In the rows, 128 means zero.
[170 142  78  92  90  80 108 169 129 106 191  86 118 139 153 116 104 125
 117 125 100 149 142 127 167 159 116 119  93 124  97 142 152 137 112  98
 122 147 148 117  98 137  98 111 125 193 169  55 146 133 161 155]
q_459
[ 93 122 131 107 144 112  90  91  82 147  82  76 153 142 116  96 160  91
  98  39 158 106 121 201 137 102 136 121 115 160 148 147 136  93 137 140
  91 131 127 137 164 101 147 126 110 128 126 216 163 119 134 161]
q_730
[141 130 111 113 117 144 111 157 115 137 142 125  99 112 140 145 199 163
 120  71 136 134 145  82  98 137 139 154 131 134 113 159 147 106  97 118
  94  80 175 157 132 130 144  96  66 179 130  99 136  93 160 153]
q_584
[150 128 126 105 121  72 191 110 198 156 150 120  98 101 113 172 134 112
 111  86 141 119 101 115 156 154 118 190 118  98 124 107 152 105 119 123
 159  89  86 154 140 148 152 188 104 150 134  29 153 160  75 105]
q_459
[ 90 168 155 107 110  76 146 132 131 128 143 150 148 126 117 119 158 129
  82  69 164 117 154 108 152 155 152 123 113 131 133 137 119 132  96 147
 112  90 130 143 149 203 176 116 177 214  86  78 188  99 107 197]
q_205
[132 184 107  83 141 117 132 101 100  96 131 107  95 144 145  88 110 142
  99 128 120 123 120 215  78  70 130 115 101 184 169 122 150 194 132  99
 122  92 150 116 149 114 137  48 173 116 126 123  97 150 179 185]
q_730
[104 156 113  95  79 129 139  87 167 117 121 125 143 106 146 145  80  70
 118 161 120 155 155 143 166 114 147 105  89 134 140 142 146  98 129 148
 158 158 170 102 168 104 129 134  77 120 131 154 145  92  56 149]
q_798
[142 108 100 158 138 131 171 148 143 153 113 156  70 135 166  40 159 156
 111  86 148 108 139 179 116 121  84 163 122 122  92 129 127 104 109 110
  97  98 138 175 141 189 169  73 143 157 140 131 108 106 197 148]
q_108
[ 88 132 191 145 134 155 144 145 165 162 125 219 123 123 131 120 140 154
 130 106 182 134 171 119 101 106 116 145 115  86  92 138  86 161 144 121
 107 129  82 143 166 153  95 155 127 132 114 104 149 166 185 131]
q_593
[105 188 142 129 101 114  97 116 147 129 164 100 169 121 105  69 110 174
  87 103 187 128  96 100  53  87 164  68 154 130 175 134  89 117 142 115
 130 133 110 159 200 141 132  77 137 164 116 125 105  91 174 144]
q_539
[137 165  48 106 132  58 148 120  89 119  79 134  82 113 136  95 119 185
 176 158  92 143 181 168  92 133  85 140  65 124  95 114 145  92 120 108
 109 120 163 121 120 154 140  44 160 167 151 176  59  75 143  99]
q_481
[164 154 125  82 120 126 153 133 137 130  68 103 106 132 159  74 142 116
  58 149 153 129 116 154 116 138 103 128 116 127 130 189 167  74 160 126
  87 129 158 113 132 118 128 125 127 136 147 207  99 108 148 130]
q_113
[164 176 100  73 151  89 139 110 164 120  98 109  84 134 155 110 141 128
 100 134 119 119 152  99  80 156 126 164  62 101 141 132 153 103 141 113
  98 105 137 113 128 156 141  88 145 174 108 150 133 121 123 116]
q_539
[ 95  93 120 113 131 104 142 144  90 118 114 104 103 140 119 124  80 140
 177 119 107 114 181 111 123  47  78 165 128 165  90 128 167 138 134  87
 115 112 143 152 108  75 161  85 154 145 127 208  92 120 184 144]
q_459
[114 106  83 146 109  98  64 140 126 113 125 100 109  88 157 168 125 147
 170 157  86 124 169 121 159 121  99 101 129 139  52  93 147 114 129 129
 158  93 132 162  84  34 116 113  80 109 147 152 122 147 108 126]
q_519
[123  81  75 157 141  93 110 108 103 144 132  99  94 132 113 145  97 111
 142 171  94 118 162 233 156 142 117  90  95 103 127  56 102 100 128 124
 160  85 125 124 146 123 103 136  97  88 158 102 148 100  71 130]
q_459
[134 151 150  83 111 152 188 146 120 129 161 135  97  98 125 106 147 144
 141  95 113 148 118 104 121 127 124 106  86  98 119 127 115 108  76 105
  69 173 184 109 134 188  58 104 125 163 148  59 140 105 129 132]
q_519
[146 133 132 172 130 143 113 173 115 138 133 134 134 112 125  79 150 123
 123 130 155 158 103 171 134 132 113  87 144 134  89  83  97 123  50 145
 147 103 123 152 130  92 153  79 123 127 127 140 119 107 128 136]
q_113
[168 127  63  96 164 127 132  96 118 123 116  84 149 153  99 166 157  87
 171 101  85  70 136 148  89 152 176 144 141  89 150  66 137 121  84 144
 155 119 111 106 102 111 170  99 111 108 107 114 142 127  70 107]
q_539
[161  88 112 128 126 139 118 106 100 138 121 127 164 103 130 100 161 146
 138 122 131 146 110 127 123 137 123 124 205 125 104 116 106 113 123 150
 129 145 105 129 117  66  63 167 139  92 149 111  88 132 134  77]
q_108
[114 170 180 100 122  83 134 128  94 107 167 126 157 113 110 126 116 142
 142 109 101 179  93 109 142 128 134 123  90 169 124 148 117 115  76  93
 106 155 179 159 178 140 132 117 135 131 129 124 147 145 111 101]
q_798
[ 82 135 112 154 124 145 153 146 137 147 129 141 137 136 112  68 128 109
 112 104  97 121  76 181  94 164 114  97 124 112 130 123 129  84 106 119
 153 126  93 166 142 148 141 113  50 128  97 135 163 154 104 134]
q_113
[159  90 116 124 100 160  99 156 124 119 142 137  65 111 121 176 132 186
 113 175  51 160 111 160 134 165 176 122 145 122 145 152 105 133 157 122
 128 159 141 142 125 126  75 145 120 119 157 147 138 134 139 148]
q_584
[ 57 115 142 144  57 150  99 158 106 151 117 154 109 110  92 107 127 191
  95 171  85 123 158 127  73 124 131 109 109 113 156 101 134 145  96 125
 176 123 134 185 134 144 140 120 114 159 105  67 120  83 116 159]
q_113
[169 151 146 136 123 139 136 144 117 119 108 111 169 120 129 124 148 131
 123 122 115 136 103  69 145 136 134 149 160  73 110 138 140 130 129 138
 139 193 148 119  94 141 142 101 130 167 140  91  79 117 118 104]
q_584
[142 137  82  96  80 155  85 145 158 121 148 101 139 116 109 160 141 163
  72 162 125 102 168  56 121 126 152 176 148  68 131 156 150 135 110 101
 141  94 109 146 147 129  70 117 124 148 172 114 158  79 136 127]
q_74
[142 151 114 148 106 112 122 160 125 141 143 129  80 135 137 130 132 154
 130 109  32 144 144 205 165 145 116 156 107 127 106 124 110 100 114 112
 163  94 138 138 155  99 128 154  93  84 173  83 104 146  93 133]
q_730
[133 144 106 100 150 154 111 122  89 128 118 108  78 136 129 119  74  88
 137 158 161 122 119 155  99 107  71 113  62 148 120 149 122 176 105 109
 130 113 153 127 127  87 100 124  87 112 148 159 143 149 147 157]
q_113
[133 138 177 143 168  66  89 148 129 155 132  74 179 109 129 139 146 143
 119  59 143 113 118 112 139 127 126 171 122 157 101 126 128  94 160 124
 131  99 129 175 111 142 103 153 124 156 126 102 122 171 153 109]
q_205
[148 135 159 110 180 123 130 120  81 122 142 122 110 156 116 150 130  94
 147  95  99  91 115 191 126 160 101 151 129 110  90 142  99 160  79 115
 119 158 177 107 145 126 119 165 187 102 169 145 193 169 103 145]
q_526
[ 90 117 131 156 123 136 139 161 168 122 171 151 132 158 174 140 153 112
  99 110 121 146 104 116 183 122 148 111 164 141 121 149 137 125 123 143
 137 152  86 125 161 111 155 173 104 131 110  89 171 169 123 118]
q_798
[145 105 101 118  97 177 144 158 136 116 161 139 123 142 136 136  93 149
 130 129 178 123 142  77 192 137  99 116 151 135 121 127 142 156 132 129
 123 197 100 131  99 124 162 151 106 153 116 111 107 113 131 158]
q_481
[ 91 143 143 112 109 102 111 146  92 112 132  88  96 135 128  94  65  83
 125  88  90 126 133 168  89 135 107 162 107 113 144 120 148 100 142 121
 128 113 144 126 144 145 123 101 110 137 186  62 101 138 115 121]
q_584
[127 122 130 132 137 182 111 141 106 127 113 104 117 106 129 133 147 149
 139 147  72 133 100 136 200 143 159 163 103 129 134 132 128 132 115 123
 162 140 134 157 164  59  88  80 129 107 149 144 130 146  73 120]
q_584
[ 90 113 149 148  94 165 160 104 145 107 133 209 110  97 158  78 122 102
 122 154  81 121  71 115  76 139 111 151 200 135 112 166 177  82 186 128
 126 141  57 103 115  97 108 146 124 117  95 164 124 157 166 134]
q_526
[133 137 115 116 103 105 112 160 100 103 133 146 187 112 126 144 175 179
 145 134 131 131 156 109 175 149 136  84 144 173  83 127  81 103 126 113
 144 100 143 122 139 162  77  95 129 132 122  97 118  78  99 112]
q_481
[ 90 189 129 120 139 126 130 156  76 123 142 110 211 122 123 113 163 150
 158 104 118 143  76  80 155 143 118 153 186 179  72 173 125  88 100 104
 122 125 165 126 159 105 107  84 162 162 134 179 130 159 155  95]
q_526
[130 110 105 143  81 144 112 141 161 164 107 145 133 119 163 142 184 151
 162 133 107 109 101 180 184 135 127 153  97 177  95 141 175  88  72 147
 147 194 115 146 211 125  93 146 113  88 143 158 111 153 141 103]
q_519
[156  96 148 112  96 144 113 136 157 137 131  90 146  93 101  93  76 121
 115 104 165 112 155  95 188  51  95 116 152 144 170 103 146  76 115 130
 126  84  97  78 129  99 104 118 144 100 140  54 115  88  79 119]
q_519
[ 83 129  51  89 106 151 129  88 224 128 169 134 152 155 152  74 156  69
  98  71 201 136 114 175  86  80 151  80 159 143 131  89  97 113 124 142
 147 155 118 103  97 151 133 164 100 157 112  60 147  99 108 144]
q_539
[132 146 115 117 132  62 165 154 117 127  80 137  98 148  91 107 179 173
 133 134  93 152  96 166 120 147  88 140 134 123  81 166 131  86 137  70
 123 107 163 116 101 171 132 110 166 204 135 124 117 127 133 115]
q_481
[108 117 115 101 135 107 138 124 134 151 161 144 107  66 141 109 175 143
 164  92 140 112 141 124 117 146 119 104 123 125 128  73  96  80  87 159
 141 145 171 181 110 171  89 124 118 124 138  97 127 103  63 104]
q_108
[119 121  68 139 119  92 136 140 144 130 166 164  88 133 134 118 158  84
 107  82 197 110  87 159 123 106 128  92 135 103 114 103  79 164 121 144
 143 132  70 120 143 190 129 139 125 173 130  52 152 122 178 167]
q_481
[ 95 109  82 102 133 122 122 189  98 144 122 109 114 115 149 143 151 176
 126 119 139 122 165  63 160 157  72 144 141 117  80  97 123 100  82 153
 141 132 153 153 136 140  84 174 120 153 127 160 129 100 100  97]
q_798
[112 136  27 139  76 155 121  63  93 137  88 141 162 129 119 116 133 124
 142 105  70  89 154  93 128 176 123 178  85  78  88 126 128 148  85 140
 160 133 103 109 168 127 101 118 102 132 115  86 123 103 115 143]
q_539
[103 188  67  95 124 112 148 133 118 144  65 143 146  83 149 105 181 101
 126 128 124 136 133 158  99 178 186 164 119 101 127 122 149  97 100 162
 149 120 181 108 114 170 131 106 111 176 128 104 106  93 121  90]
q_108
[127 137  85  99  86 163 133  99 179 163 116 105 119  93 153 131 146 146
  86 133 123 100 148  84 121  54  95 125  92 115 124 136 159 123 114 130
 128 131 129 134 161 108 104 112 131 106 165  78 122 131 146 132]
q_113
[139 132 117 154 112 156 153 151 124 138 111 119 124  95 108 130  65 129
  87 163 124 167 107  86 216 155  80 140 129 109 101 116 121  96 128  99
 128  92 116 127 167 122 131 160  78 102 125 165 123 124 102 128]
q_459
[129 122 129 133 110  91 112 131  87 152 137  97 175 130 124 138 123 126
 140 122 208 147 160 154 126 144 138  98 139 148  96 110  94 140 136 144
 137  85 129 143 140  82 141 156 100 176 162  77 127 117 188 140]
q_593
[121 141 116 135 126  96  76 151  77 164 100 156 132 100  71  78 167 163
 105  70 168 141 115 155 111 102  80 120 152 112 116 132 129 118  97 124
 106 100 101 111 123 169 101 151 122 124 115 120 116 126 184 139]
q_730
[217 135 108 116 194  54 140 151 107 133 144  84 150 169 113 120 136 137
 190 151  89  97 137 151  38 143 110  84 107 146 150 167 148 163  42 121
 151 101 143 127 172 132 174  99 162  71 172 137 179 138 120  83]
q_798
[ 91 127 144  88  82 115  92 129 137 130 160 139 126  96  98 108 134 139
 150  96 148 148 123  80  83 134 137 134 127 136 160 119 179  80  93 120
  98 147 103 145 143 110 186 115 117 186  90  74 166  90 142 130]
q_526
[101 139 121  86  86 118  85 130 122 137 120 144 168 112 131  84 191 111
 187  81 102 111 108  64 175 115 117 132  82 170 118 139 114  99 158 118
 125 134 136 148  97 110 171  92 123  95 124  26 114 151 121 129]
q_730
[101 101  97 181 126  94 122 134 105 136 108  80 144 117 141  87 129 102
 112 145  83 126  90 147 136  81 129 114 125  97 117 152 166 158 116 151
 171 215  93 163 157 118 138 134 163 113 207 178 115 141 150  88]
q_584
[152 127 131 121 151 179 130 133 102 147 138  80 125 115 104 139  99 132
 147 100 118  81 105 171 158 113 120 165 136 136 145  98 149  71  82 111
 147 125 160 124 161  83 134  93 108 133 140 144 137 104 109 137]
q_584
[ 97 130 118 112 127  86 110  90 131 126 110  75 124 109 169 166 156  83
  95  55 137 100 163 145  36  79 171 123 102 124 121 106 135 163 136 166
 135 122 143 142 106 146 126 112 109 219 142 116 158 105 189 170]
q_74
[ 99 129 114 162 136 197 146 124 100 133 113 105 148 145 157 109 172 145
 129 124 117 141  98 117 126 105 100  98 118 150  95 139 154 163  69 118
 105 178 147 162 159 127 154 104 114 106 160 157 123 150 158 129]
q_74
[143 117  71 122 140 145 147 126  51 155 100 104 115 108 135 108 137 144
 147 201  98  99 118  90 182 134 103 155  66 117 112 130 137 121 110 116
 149 126 149 171 107 108 144 116 110 134 155 160 127 101 124 111]
q_798
[120 142 166 148 135 122  97 111  65  96 137 131 108 139 119 152 133 112
 129 171  97 136  81 107 146 124 119 163 160 124 127 143 133 122  82 135
 150 164 145 124 137  81 115 103 175 177 130 222 127 124  73 121]
q_584
[122 118  91 143 197 108 192 114  76 152 163  83  87 112 110 122 100 161
 130 122  93 117 175 192  89  93 137 117 102  97 117 135 115 172 104 109
 141 110  99 195 116  69 116 134 117 142 205 223 173 123 120 117]
q_481
[143 150 133 104 114 182 115 121 170 127 117 179 106 117 162 154 100 134
 101 121 152 103 143 136 168 155 115 149 118 138  97 141  68 124 144 110
 133 109 165 112 187 135  88 141 101 130  94 128 169 129 140 183]
q_108
[ 47 141  83 144 142 158 118 120 203 122 177 143 214 145 155 100 164  91
 111 123 156 114 124  88 147 109 133 136 162 123  98 128  99 123 122 120
 171 181 167 142 161 160  84 120 130 119 103 176 170 115  69 112]
q_526
[129  99 101  99 106 145 104 130 173 135 150 144 105 121 120  70 106 107
 101  96 133 147  89 184  62 162 166 143 116 159 178  92 102 109 133 142
 127 135  97 163 115 157 131 163 119 144  89 135 151 109 141 180]
q_205
[127 145 132 129 129 109 144 139 167 160 139 119 157 131 155  66 133 120
  80 118 198 115 119 114 176 100 118  99 131 129 129 117  80 125 170 138
 140  99  98 154 103 135 169 141 132 166 136  66 136 141 123 132]
q_519
[120 173  65 135  99 149 119 123 168 108  87 159 160 128 124  89 128  94
 143  62 134  98  98 121 140 143 126 191 137 127  68 146 131  97  84 111
 135 129 145  91 156 157 169  76 138 136  92 167 116 102 158 146]
q_539
[152 128 140 153 141 125 161  76 161 142 138 124 138 123 124 133 100 111
  96 100 131 127 179 166  55  86  91 126 142  88 129  82 140 125  76 143
 143  88  90  91 140 155 102 150 111 122 155  71 142 100  95 109]
q_74
[132 163 146 133 115 194 100 162 102 141 149 137 140 113 151 129 147 137
 128 123 127 124  84 116 160 152 129 102 118 186 135 154 157 118  72 137
 114 159 168 105 118  98 140  98 107 148 105 104 148 163 156 161]
q_113
[ 89 123  99  92 118 124 101 159  82 125  93 111 140 141 124 163 238 119
 102 130 180 133 145 180  97  54 198  81 164 142 121  81 100 176 118 136
 149  69 157 127  86 159 131 104 125 191 128  52 121 108 181 161]
q_593
[153 109 131  88 145 116 107 165 171 133 163  97 153 141 150  38 124 141
 132  99 155 127 159 113 104 119  88 119  33 177 152 129 203 130  50 102
 103 220 175 183 132 109 162 101 127 129  88 172 144 108 136 121]
q_113
[ 80  90 164 121 106 104 123 120 136 119 168  74 157 131 131  96  89 139
 146 128 117 157 133  75  77 163 143 123 114 159 169 151 124 124 176 123
 127 157  87 158 183  54  72 155 148 119 181  58 132 115  86  56]
q_481
[ 77 130 163 119 141  63  54 130  67 116 114  91 185 103 108  84 161 120
 107  24 210  91 157 154 123 148 156 133 115 151 135 101 146 135 108 147
 128  75  89 183 150  95 140  68 134 172 104 112 149 101 103 142]
q_481
[151  86 122 147 135  75 121  91  65 123 108 107 115 193 160 167 147 113
 158 110 108  77 174 179 131 115 142 154  94 195 148 133 120 163 151 162
 160  94  82 138 129 115 167  93 134 175 129 113 111 128 115 149]
q_481
[120 155 111 148 150 108 115 121  98 158 116 120  96  87 131 149 112 180
 140  83 101 116 138 159 160 124 138 113 122 105 117 111  76 113 111 134
 116 118 152 128 166 114 150 123 155 141 162  73 146 140 158 120]
q_108
[114 143 190 142 124  94 145 125 160 112 134 119 125  84 140 135 164 129
  87 102 190 134  89 104 132 124 140 116 151 146 126 125 179  81 113 123
  96 105 146 134 116 165 153 117 117 189  98 101 143 104 118 117]
q_519
[ 92 107 112 144 149 152 107 162  69 127 146 101 157 218 112 106 170  71
 129 153 116 142 100 140 147  63 153  91 132 155 116 132 101 162  78  88
 119 144 107  94 135 111 170 151 155 141 144  98 183 132 171 106]
q_539
[134  91 119 133 180 105 175 178 168 162 109  83 136 100 122 158 228 166
 183 111 153 152  94  45 154  93 147 136 139 144  82 139 127 118 134 125
 109 140 143 173 133 121 114 126 172 128 136 142 110 129 178  81]
q_205
[126 115 152 185 175 132  63 119 121 157 120 107  82 125 129 140 141 131
 179 113 152 135  99 131 164 116 101 100  74 122 142 119 109 118 134 144
 140 161  96 149 170  24 110  87  82 136 112 166 132 165  84 138]
q_481
[126  95 121 112 131 143 151  51 116 138 137 116  58  90 144 151 124 112
 109 118 112  92 118 148  72  68  94 136 112 143 125  99 116 124 131 141
 126  92 131 143 153  61  38 102 127 119 124 190 126 142 146 178]
q_113
[117  55 128 143  93 151  82 150 151 128 133 130 109 141  99 152 118 104
 136 112  87 151 133 123  94 139 147 223 128 129  99 131 104 130  87  99
 103 122 135 118 111 180  95 143 180 158 171  97 184  85 147 102]
q_459
[142 177 139 150 135 127  79 102 140 123 123  96 159 130 115 126  96  95
  82 124 191 121  94 116  97 125 169 157 160  87 156 122  98 126 151 148
 119  90  85 114 113 166 159 100 164 180 153  74 134 101 136 128]
q_205
[130 110  98 166 115 115 118 102 160 139 135 129 128 134 163 114 142 100
 112 196 127 151 144  20  86  66 132 143 118  90 161 107 127 148 170 144
 159 156 125 150  88 113 156 135 103 150 115 115  53  84 109  95]
q_459
[116 119  92 134 105 121 103 119 165 146 177 153 157  73 117  28 115  83
 128  98 147 127 111 193  74 113 152 153 108 162 148 108 164 126  58 131
 141 107 115 162 164  96  95  93 121  72 131 171 136 129 149 137]
q_519
[ 73 129  97 117 145  86 135 135 115 135 117 112 146 117 155 163 147 121
 163 112 117 129 181  53 135 103 134 147  85 113 106 113 138 141 183 132
 128 171 175 163 154 128 129 132  74 122  93 146  79 133 158 110]
q_526
[ 93 155 167 149 171 160 160 113 122 154 106 113  96 145 145 163 146 126
 138 139 121 130  91 152 114 118 110 160 136 130 117 128 132 121 147 129
 128 159 132 156 116 115 164 166 105 119 155 179 115 171 102  90]
q_730
[108 132 129  97  91  93 132 144 149 150 115 119 152  98  63 105 142 145
 118  84 185 146 156 137 155 113 101  96 112 134 122 173 159 152  66 127
 154 152 148 144 197 119  83 123 141 144 133 180 151 104  81 177]
q_481
[143 102 112 144 146 148 131 102 162  97 150  99 121 144 133 125  92 130
 107 152  66 125  98 211 110 110 138 105 183 140 139 116 155 106 105 107
 149 159 109 111  94  97 138 135 159 125 142 191 171 124  78 118]
q_459
[135 123 106 109 166 119 182 109  82 128  84 131 101  72 153 112 157  98
 140 127  74 113 121 165 178 102 148 116  62 125 116 116 141 138 107 155
 137 160 119 151 102 108  93 113 107 108 114 250 132 152  91 132]
q_519
[124 138  82  77 139 126  71 112 128 113 156 106 151 139 147 127 176 151
 153 103 148  88 173 210  89 155 140 152  97 152 110 109 161 119 101 107
 161 117 143 150 127  84  38  93  83 133 138  91 130 107  74 113]
q_481
[102 148 189 124  94 107 103 151 113 113 149 167  92 128 122  55  74 124
 128 142 101 116 114 160 108 137 105  93  85 177 213 165 141 118 122 137
 165 158 153 135 104 158 144 135 129 110 117  82  93 129  55 146]
q_113
[150 116 141 139 134 136 152 161 159 152 113 149 116 113  95 123 132 176
 157  62 142 143 124 144 146 160  82  92 159  93 102 103  95 130  85 141
 147 133 119 115 154 111 116 152 128 127 106  87 137 167 106 159]
q_593
[106 180 121 122 128 176 135  99 152 142  64 121 142 119 122 161 154 135
 142 116 194 161 136 162  94 172 134 134 159  99  89 123 114 124 140 145
 103  87 192 121 113 131 147  66  96 153 152 131 105 157 113 150]
q_593
[ 88 155 213 158 150 128 115 136 117 156  92 172  60 149 136 170 137 182
 117 134  67 104 141 164 134 143 129 185  53 105 164 119 140 119 139 114
 126 169 108 154 175 171 179 170 119 137  89 109 141 151 103 109]
q_730
[119  56 134 121 112 161 146 135  56 117 132 156 107 136 124  92 121 108
 154 138  79 110 141 245 132 118 132 170  79 196 102  77 147 176  75  97
 160  76  66 155 137  87 103 124 128 101 131  82 148 124 180 156]
q_74
[108 102  91 127 125 106 150 116 118 107 130  98 120 174 138  99 128  20
 124 127 127  64 133 137 154  83  89 120 129  96 116  99 190  58 112 116
 143 137  88  86 123 136 165 145  89 124 121 125 131  87  90 114]
q_539
[134  87 129 124 127 164 164 135 138 141 110 149  95  97 164 101 148 104
  92 129 106 160  91 119 114  73 128 109 104 114  91 164  90 102 165 108
  70 137  89 121 161 164  69 176 102  80 177 131 163 125 212  95]
q_798
[ 79 166 108 111 166 156 166  95 116 116 121  89 134 109 185 156 130  91
 108 173 165 144 120  91 109  77 122 128 155 103  84 105 153 124 143 140
 126 140 105  88  83  97  56 119 121 206 149 157 128 121 124  75]
q_459
[145  91 101 113 103 109  69 159  84 112 126 127 115 130 146  90 139 145
 159  73  75  90 161  77  87  93  83 153 105 176 116 141 104 138  83 148
 154 136  82 155 142 115  77  82 166 150 131 205 117 105 129 143]
q_481
[124  80  88  99  67 131 117 150 132 137 100 176 124  95  95 101 229 140
 164 113  96 134 132 142 132 108 154 120 116 115  91 127 150 121  47 129
 123 168 132 143  99 154 109 106 139 139 115 125 143  83 132 143]
q_519
[125 141  61 111 117 105 104 135 105 180 122 116 121 132  90 133 134 101
 132 124  90 129 104  82 193 124  82 191  93 102 123  99 107  69  83 107
 103 116 172  82 117 177 145 117 179 177 147  87 151 148 128 119]
q_459
[136 124 157 125  70 107 115 134 150  98 159 214 137 109  98 123 151  80
 136 107 105 154 111  73 139 165 136 208 107 126  98 164 140 153  48 111
 139 156 146 136 148 143 117 158 145 126 101 134 146 110 119 144]
q_74
[100 107  69 135  90 139 117 116 139 134 138 151 125 139 130  80 192 132
 138  97 160 139 111  74 119 128 138 104 103 114 147 139 103 164  86 150
 135 149 111 128 176 125 111 103 137 167 114  43 136  76 145 158]
q_74
[ 95 136 129  96 149 165  88 123 127 121  90 115  89 134 132 126 112 119
 153  95 168  96 109 206 134 141 104 178 158 115 109 118 149  77 182 130
 135 131 127 127  70 109  91  74  90 177 127 153 109 154 105 145]
q_584
